Here is a tiny trained network, its code and every weight. The questions are about switching its units off for an input and a class, where a switched-off unit gives its printed mean instead of its output.

import numpy as np


def w(rows, s, z=0):
    codes = np.array(rows[::2]) - 128.0
    scale = np.full(codes.shape[1], s)
    scale[-1] = z or s
    return codes * scale


def norm(h):
    return h / np.sqrt((h * h).mean(-1, keepdims=True) + 1e-5)


def f(y):
    return np.maximum(y, 0)


def log_softmax(a):
    a = a - a.max(-1, keepdims=True)
    return a - np.log(np.exp(a).sum(-1, keepdims=True))


def net(x, mask):
    res = np.array(x, float).reshape(1, 7) / 4 @ E
    u = 0
    for l in range(3):
        y = f(norm(res) @ A[l][:, :-1].T + A[l][:, -1])
        res = res + np.where(mask[u : u + 4], y, B[l][:, -1]) @ B[l][:, :-1]
        u += 4
    return log_softmax(norm(res)[-1] @ U[:, :-1].T + U[:, -1])


A, B = {}, {}
E = w([
[114,114,100,232,139,144,185,55,130,99,211],'x0',
[145,91,130,174,113,109,151,108,112,235,70],'x1',
[55,166,228,119,141,142,145,131,106,182,176],'x2',
[55,115,135,142,6,78,71,107,117,101,136],'x3',
[125,132,126,125,131,133,132,125,127,127,125],'x4',
[182,146,129,98,41,196,141,144,160,170,152],'x5',
[130,134,103,152,119,140,142,196,5,121,139],'x6',
],0.0029)
A[0] = w([
[56,107,125,143,250,2,95,104,92,90,81,4],'L0N0',
[118,177,142,86,181,112,46,190,112,154,45,46],'L0N1',
[109,76,193,92,154,142,100,40,237,131,96,4],'L0N2',
[132,132,164,221,111,99,109,97,153,207,28,169],'L0N3',
],0.0043,0.0031)
B[0] = w([
[235,152,157,101,39,213,110,105,140,183,201,217],'L0N0',
[129,105,176,146,74,91,203,159,180,94,88,206],'L0N1',
[130,255,72,131,162,65,146,152,115,131,125,189],'L0N2',
[93,72,84,39,166,114,148,132,92,101,179,254],'L0N3',
],0.0065,0.0029)
A[1] = w([
[109,133,194,128,174,124,139,122,112,141,134,34],'L1N0',
[149,114,145,176,121,137,130,205,24,119,126,6],'L1N1',
[64,150,222,107,160,97,161,120,117,157,161,52],'L1N2',
[188,129,151,131,253,183,172,155,147,147,76,41],'L1N3',
],0.0056,0.0017)
B[1] = w([
[110,116,123,172,119,141,80,130,111,139,131,158],'L1N0',
[122,216,80,80,179,70,126,42,254,173,133,227],'L1N1',
[161,135,46,175,137,183,76,170,125,124,36,215],'L1N2',
[43,106,121,117,6,90,75,75,105,88,153,255],'L1N3',
],0.0065,0.0032)
A[2] = w([
[100,113,115,255,169,147,205,78,133,103,185,98],'L2N0',
[200,68,74,123,155,97,123,94,140,56,83,72],'L2N1',
[126,168,151,123,165,156,89,197,175,12,176,75],'L2N2',
[147,130,97,70,100,164,133,158,143,187,130,250],'L2N3',
],0.0051,0.0019)
B[2] = w([
[176,128,233,27,91,87,150,254,172,97,35,208],'L2N0',
[65,198,196,222,174,217,77,183,80,199,87,202],'L2N1',
[117,10,88,137,191,99,196,86,48,239,131,202],'L2N2',
[165,118,180,204,189,150,152,93,125,56,198,253],'L2N3',
],0.0051,0.0044)
U = w([
[150,112,211,83,102,70,189,228,164,89,51,128],'0',
[120,255,63,107,185,55,143,85,177,141,139,149],'1',
[207,126,173,138,90,196,119,94,117,139,216,164],'2',
[20,102,113,123,52,99,59,97,99,79,142,225],'3',
[109,144,107,244,169,211,62,175,93,143,66,8],'4',
[96,20,100,107,217,93,193,118,62,159,152,68],'5',
],0.0082,0.0013)

Each question gives the input, the list of numbers given to net, and the class t.
The units are the neurons (one row each of A and B). Each row of codes is followed by its name. A weight is (code - 128) times the scale printed after its matrix; where a second scale follows, it is the last column's (A, B and U).
mask holds one flag per neuron, layer by layer. A switched-off neuron (its flag False) gives its mean, the last column of its row in B, instead of its output. The means were averaged over made-up inputs and are rounded, as every weight is.
A unit's drop is (log p(t) with every unit on - log p(t) with that unit switched off) / (log p(t) with every unit on - log p(t) with every unit switched off).
The circuit of an input: a set's keep is (log p(t) with only the set's units on - log p(t) with every unit switched off) / (log p(t) with every unit on - log p(t) with every unit switched off). Starting from all 12 units, units are removed one at a time, each time the one whose removal leaves the highest keep (on an exact tie, the one counted first), for as long as the keep stays at least 0.8.
circuit, biggest first: the units of the circuit, biggest drop first
unit that matters most: the unit with the biggest drop
top k neurons: the k neurons with the biggest drops, biggest first
top k neurons in layer l: the k neurons of layer l with the biggest drops, biggest first
input [-2,5,6,5,2,5,1], class 4: top 3 neurons => (L1N2; L0N0; L1N3)
input [6,-5,8,4,-1,-5,2], class 4: top neuron in layer 2 => (L2N2)
input [-5,-6,7,-7,-3,0,1], class 3: top 2 neurons => (L1N3; L2N1)
input [-4,5,6,-5,8,-6,5], class 2: top 2 neurons => (L0N0; L2N3)
input [-2,5,-8,8,-7,-8,7], class 2: top 2 neurons => (L0N0; L1N3)
input [4,-8,-7,4,8,6,3], class 5: circuit, biggest first => (L2N2; L1N3)
input [-7,8,-2,-8,-4,0,7], class 3: top 2 neurons => (L1N3; L2N0)
input [5,-8,-2,-1,-3,-2,-4], class 5: top 3 neurons => (L2N2; L0N1; L1N1)
input [-6,-1,8,-6,-5,-3,-3], class 4: top 2 neurons => (L1N2; L2N0)
input [3,8,-5,6,-5,-6,-6], class 5: top 4 neurons => (L0N3; L1N3; L1N1; L1N2)
input [-1,1,5,1,-4,-6,-5], class 2: top 2 neurons => (L0N0; L1N1)
input [-5,-4,5,-8,6,6,-1], class 3: top 3 neurons => (L1N3; L0N0; L2N0)
input [5,7,-7,5,-8,2,4], class 4: circuit, biggest first => (L2N1; L1N3)
input [2,-3,2,8,-4,-8,-8], class 1: unit that matters most => L0N2
input [3,-3,1,3,0,0,3], class 0: circuit, biggest first => (L2N0; L1N3)
input [-6,4,4,-6,6,-7,2], class 2: top 2 neurons => (L0N0; L2N0)
input [-5,4,7,-7,8,-6,7], class 1: top 2 neurons => (L1N1; L2N1)
input [-6,5,1,5,6,3,-7], class 1: top 3 neurons in layer 2 => (L2N0; L2N2; L2N3)
input [6,-7,4,-2,6,5,-3], class 5: circuit, biggest first => (L2N2; L0N0)
input [0,1,5,4,6,3,-2], class 4: circuit, biggest first => (L1N2)
input [7,-7,-3,-4,5,5,4], class 0: circuit, biggest first => (L2N0; L0N0)
input [-2,-3,4,7,8,6,-7], class 1: circuit, biggest first => (L0N2; L1N3)
input [0,-7,-8,3,-7,5,2], class 4: circuit, biggest first => (L2N1; L1N3)
